Below are the code and all the weights of a small trained network. Each question names an input and a target symbol and asks about switching units off, where a switched-off unit gives its printed mean instead of its output.

import numpy as np


def w(rows, s, z=0):
    codes = np.array(rows[::2]) - 128.0
    scale = np.full(codes.shape[1], s)
    scale[-1] = z or s
    return codes * scale


def f(y):
    return y / 2 * (1 + np.tanh(0.7978845608 * (y + 0.044715 * y**3)))


def softmax(a):
    e = np.exp(a - a.max(-1, keepdims=True))
    return e / e.sum(-1, keepdims=True)


def log_softmax(a):
    a = a - a.max(-1, keepdims=True)
    return a - np.log(np.exp(a).sum(-1, keepdims=True))


def net(x, mask):
    ids = ['ΛΨαβηξ'.index(c) for c in x.split()]
    T = len(ids)
    res = E[ids] + P[:T]
    u = 0
    for l in range(2):
        q, k, v = (res @ M[l].T for M in (Q, K, V))
        z = softmax(np.where(np.tri(T) > 0, q @ k.T / 4**0.5, -1e9)) @ v
        res = res + np.where(mask[u], z, O[l][:, -1]) @ O[l][:, :-1]
        u += 1
        y = f(res @ A[l][:, :-1].T + A[l][:, -1])
        res = res + np.where(mask[u : u + 8], y, B[l][:, -1]) @ B[l][:, :-1]
        u += 8
    return log_softmax(res[-1] @ U[:, :-1].T + U[:, -1])


Q, K, V, O, A, B = {}, {}, {}, {}, {}, {}
E = w([
[105,134,88],'Λ',
[65,255,124],'Ψ',
[90,122,155],'α',
[97,93,113],'β',
[115,121,57],'η',
[96,106,130],'ξ',
],0.023)
P = w([
[142,124,62],'0',
[127,140,151],'1',
[167,44,163],'2',
[239,214,81],'3',
[97,107,143],'4',
[5,119,76],'5',
],0.014)
Q[0] = w([
[104,114,134],'0.h1',
[113,89,241],'0.h1',
[63,171,121],'0.h1',
[145,7,70],'0.h1',
],0.011)
K[0] = w([
[65,163,166],'0.h1',
[186,168,153],'0.h1',
[59,145,2],'0.h1',
[181,103,180],'0.h1',
],0.0096)
V[0] = w([
[250,153,141],'0.h1',
[71,47,162],'0.h1',
[116,87,150],'0.h1',
[2,82,111],'0.h1',
],0.0084)
O[0] = w([
[1,162,89,2],'0.h1',
[151,184,138,70],'0.h1',
[182,206,180,75],'0.h1',
[201,100,172,235],'0.h1',
],0.0071,0.0068)
A[0] = w([
[102,191,124,4],'0.n1',
[126,88,57,147],'0.n2',
[246,107,132,131],'0.n3',
[78,144,138,111],'0.n4',
[189,113,97,91],'0.n5',
[207,53,226,245],'0.n6',
[179,150,137,94],'0.n7',
[79,131,71,146],'0.n8',
],0.012,0.0034)
B[0] = w([
[106,99,130,164],'0.n1',
[146,81,114,156],'0.n2',
[27,157,158,197],'0.n3',
[69,113,217,149],'0.n4',
[67,100,113,146],'0.n5',
[77,144,2,254],'0.n6',
[97,141,236,143],'0.n7',
[181,215,109,165],'0.n8',
],0.0073,0.0069)
Q[1] = w([
[92,178,75],'1.h1',
[112,187,127],'1.h1',
[168,129,249],'1.h1',
[125,110,151],'1.h1',
],0.014)
K[1] = w([
[128,98,117],'1.h1',
[248,144,89],'1.h1',
[126,161,181],'1.h1',
[128,148,102],'1.h1',
],0.012)
V[1] = w([
[88,178,2],'1.h1',
[188,224,194],'1.h1',
[169,113,129],'1.h1',
[84,192,206],'1.h1',
],0.009)
O[1] = w([
[177,106,141,249],'1.h1',
[159,161,181,54],'1.h1',
[117,6,83,107],'1.h1',
[114,103,69,93],'1.h1',
],0.012,0.013)
A[1] = w([
[92,197,132,52],'1.n1',
[129,75,89,60],'1.n2',
[139,158,204,164],'1.n3',
[252,110,157,183],'1.n4',
[163,140,89,117],'1.n5',
[147,151,84,104],'1.n6',
[249,168,89,84],'1.n7',
[112,65,23,255],'1.n8',
],0.014,0.0057)
B[1] = w([
[106,151,221,153],'1.n1',
[50,53,162,162],'1.n2',
[17,7,147,163],'1.n3',
[182,27,2,156],'1.n4',
[22,214,58,142],'1.n5',
[79,165,75,141],'1.n6',
[152,83,100,165],'1.n7',
[134,189,207,255],'1.n8',
],0.0071,0.015)
U = w([
[192,41,213,252],'Λ',
[11,43,240,19],'Ψ',
[193,214,228,116],'α',
[78,74,181,221],'β',
[114,2,165,48],'η',
[107,152,92,140],'ξ',
],0.0092,0.0028)

Each question gives the input, a string of symbols that net reads in full, and the target symbol t.
The units are the heads (4 rows each of Q, K, V and O) and the neurons (one row each of A and B). Each row of codes is followed by its name. A weight is (code - 128) times the scale printed after its matrix; where a second scale follows, it is the last column's (O, A, B and U).
mask holds one flag per unit, layer by layer, with each layer's heads first. A switched-off unit (its flag False) gives its mean, the last column of its rows in O or B, instead of its output. The means were averaged over made-up inputs and are rounded, as every weight is.
A unit's drop is (log p(t) with every unit on - log p(t) with that unit switched off) / (log p(t) with every unit on - log p(t) with every unit switched off).
The circuit of an input: a set's keep is (log p(t) with only the set's units on - log p(t) with every unit switched off) / (log p(t) with every unit on - log p(t) with every unit switched off). Starting from the 12 units with the biggest drops (on a tie, the unit counted first), units are removed one at a time, each time the one whose removal leaves the highest keep (on an exact tie, the one counted first), for as long as the keep stays at least 0.8.
circuit, biggest first: the units of the circuit, biggest drop first
top k neurons: the k neurons with the biggest drops, biggest first
k most important neurons of layer l: the k neurons of layer l with the biggest drops, biggest first
drop of u: that unit's drop, to one decimal
input β α Λ α Ψ, target Ψ: circuit, biggest first => 1.n3, 0.n6
input η Ψ Ψ α, target η: circuit, biggest first => 1.n4
input β α ξ α, target Ψ: circuit, biggest first => 0.n3, 0.n7
input Ψ Ψ β, target Ψ: top 2 neurons => 0.n6, 1.n2
input η α Λ ξ, target η: top 3 neurons => 1.n8, 1.n4, 0.n8
input α Ψ β β, target α: 4 most important neurons of layer 0 => 0.n3, 0.n5, 0.n8, 0.n4
input Ψ α β, target Ψ: circuit, biggest first => 1.n2, 0.n6, 1.n8
input β Ψ Ψ α ξ η, target Ψ: circuit, biggest first => 1.n2, 1.n8
input Ψ α Ψ Ψ, target ξ: top 2 neurons => 1.n8, 0.n3
input α α β α, target Ψ: top 3 neurons => 0.n3, 0.n7, 1.n3
input β α Λ, target Ψ: circuit, biggest first => 1.h1, 0.n3
input Ψ Ψ α β ξ Ψ, target Λ: circuit, biggest first => 0.h1, 0.n6
input α Ψ ξ, target Ψ: circuit, biggest first => 0.n6, 1.n2, 1.n8
input Ψ Ψ β Ψ, target ξ: top neuron => 1.n5
input Ψ Ψ β β, target ξ: 2 most important neurons of layer 0 => 0.n4, 0.n3
input Ψ Ψ Ψ ξ, target ξ: 2 most important neurons of layer 0 => 0.n4, 0.n1
input α Ψ Ψ Ψ β Ψ, target η: 3 most important neurons of layer 0 => 0.n6, 0.n3, 0.n5
input Ψ Ψ α β, target ξ: 2 most important neurons of layer 0 => 0.n4, 0.n1
input Ψ Ψ β ξ, target ξ: 2 most important neurons of layer 1 => 1.n8, 1.n2
input β Ψ Λ, target Ψ: 3 most important neurons of layer 1 => 1.n2, 1.n8, 1.n4
input η Ψ ξ, target Ψ: 2 most important neurons of layer 0 => 0.n6, 0.n3
input Ψ α η, target Ψ: top 2 neurons => 1.n2, 1.n8
input Λ Ψ Λ Ψ Ψ, target Ψ: drop of 0.n4 => 0.4
input η α α Ψ Ψ Ψ, target Λ: drop of 1.n4 => 0.0
input η α ξ Ψ, target η: drop of 1.n8 => 0.1
input Ψ Ψ α α, target ξ: drop of 1.n3 => 0.2
